Here is a tiny trained network, its code and every weight. The questions are about switching its units off for an input and a class, where a switched-off unit gives its printed mean instead of its output.

import numpy as np


def w(rows, s, z=0):
    codes = np.array(rows[::2]) - 128.0
    scale = np.full(codes.shape[1], s)
    scale[-1] = z or s
    return codes * scale


def norm(h):
    return h / np.sqrt((h * h).mean(-1, keepdims=True) + 1e-5)


def f(y):
    return y / 2 * (1 + np.tanh(0.7978845608 * (y + 0.044715 * y**3)))


def log_softmax(a):
    a = a - a.max(-1, keepdims=True)
    return a - np.log(np.exp(a).sum(-1, keepdims=True))


def net(x, mask):
    res = np.array(x, float).reshape(1, 2) / 4 @ E
    u = 0
    for l in range(3):
        y = f(norm(res) @ A[l][:, :-1].T + A[l][:, -1])
        res = res + np.where(mask[u : u + 4], y, B[l][:, -1]) @ B[l][:, :-1]
        u += 4
    return log_softmax(norm(res)[-1] @ U[:, :-1].T + U[:, -1])


A, B = {}, {}
E = w([
[105,117,229,126,170,155],'x0',
[172,14,82,66,2,164],'x1',
],0.0047)
A[0] = w([
[85,84,170,67,134,230,123],'0.n0',
[100,237,60,213,139,96,7],'0.n1',
[199,3,16,134,57,171,84],'0.n2',
[186,165,154,114,111,176,110],'0.n3',
],0.0054,0.0011)
B[0] = w([
[160,90,142,141,136,101,176],'0.n0',
[142,126,67,84,172,2,176],'0.n1',
[107,131,116,137,102,172,254],'0.n2',
[100,119,147,125,132,121,130],'0.n3',
],0.012,0.0062)
A[1] = w([
[145,177,41,150,59,152,95],'1.n0',
[90,253,221,134,175,102,6],'1.n1',
[89,84,101,148,234,141,108],'1.n2',
[139,172,136,108,181,87,111],'1.n3',
],0.007,0.0025)
B[1] = w([
[140,108,240,166,125,135,231],'1.n0',
[213,178,65,121,5,190,252],'1.n1',
[147,228,254,77,143,214,176],'1.n2',
[128,128,208,70,134,199,216],'1.n3',
],0.0062,0.003)
A[2] = w([
[106,123,251,70,207,134,41],'2.n0',
[65,76,69,64,72,255,69],'2.n1',
[167,94,216,153,128,136,7],'2.n2',
[93,139,110,101,143,61,177],'2.n3',
],0.0072,0.002)
B[2] = w([
[154,74,138,202,109,134,174],'2.n0',
[80,94,108,1,202,190,253],'2.n1',
[155,116,115,183,163,48,165],'2.n2',
[65,119,123,146,127,128,150],'2.n3',
],0.0082,0.0057)
U = w([
[54,123,82,202,49,98,64],'0',
[207,233,198,138,132,194,165],'1',
[95,66,104,68,108,224,200],'2',
[125,148,106,157,118,135,2],'3',
[103,197,95,100,208,12,156],'4',
[192,69,178,218,136,92,150],'5',
],0.012,0.0052)

Each question gives the input, the list of numbers given to net, and the class t.
The units are the neurons (one row each of A and B). Each row of codes is followed by its name. A weight is (code - 128) times the scale printed after its matrix; where a second scale follows, it is the last column's (A, B and U).
mask holds one flag per neuron, layer by layer. A switched-off neuron (its flag False) gives its mean, the last column of its row in B, instead of its output. The means were averaged over made-up inputs and are rounded, as every weight is.
A unit's drop is (log p(t) with every unit on - log p(t) with that unit switched off) / (log p(t) with every unit on - log p(t) with every unit switched off).
The circuit of an input: a set's keep is (log p(t) with only the set's units on - log p(t) with every unit switched off) / (log p(t) with every unit on - log p(t) with every unit switched off). Starting from all 12 units, units are removed one at a time, each time the one whose removal leaves the highest keep (on an exact tie, the one counted first), for as long as the keep stays at least 0.8.
units of the circuit, in order: the units of the circuit, biggest drop first
unit that matters most: the unit with the biggest drop
k most important neurons: the k neurons with the biggest drops, biggest first
top k neurons in layer l: the k neurons of layer l with the biggest drops, biggest first
drop when u is switched off: that unit's drop, to one decimal
input [1,-1], class 1: unit that matters most : 0.n0
input [8,5], class 5: units of the circuit, in order : 0.n0; 2.n2
input [3,2], class 5: 4 most important neurons : 0.n0; 1.n1; 2.n1; 0.n2
input [-4,0], class 0: 3 most important neurons : 2.n1; 1.n0; 1.n1
input [3,-2], class 1: 3 most important neurons : 1.n1; 0.n2; 1.n2
input [-8,-1], class 4: 3 most important neurons : 0.n1; 1.n1; 2.n0
input [4,-2], class 1: 2 most important neurons : 1.n1; 0.n2
input [2,-2], class 1: drop when 2.n1 is switched off : 0.1
input [-3,-2], class 4: drop when 0.n1 is switched off : 2.1
input [3,1], class 5: drop when 1.n1 is switched off : 0.0
input [-6,0], class 0: top 2 neurons in layer 0 : 0.n1; 0.n2
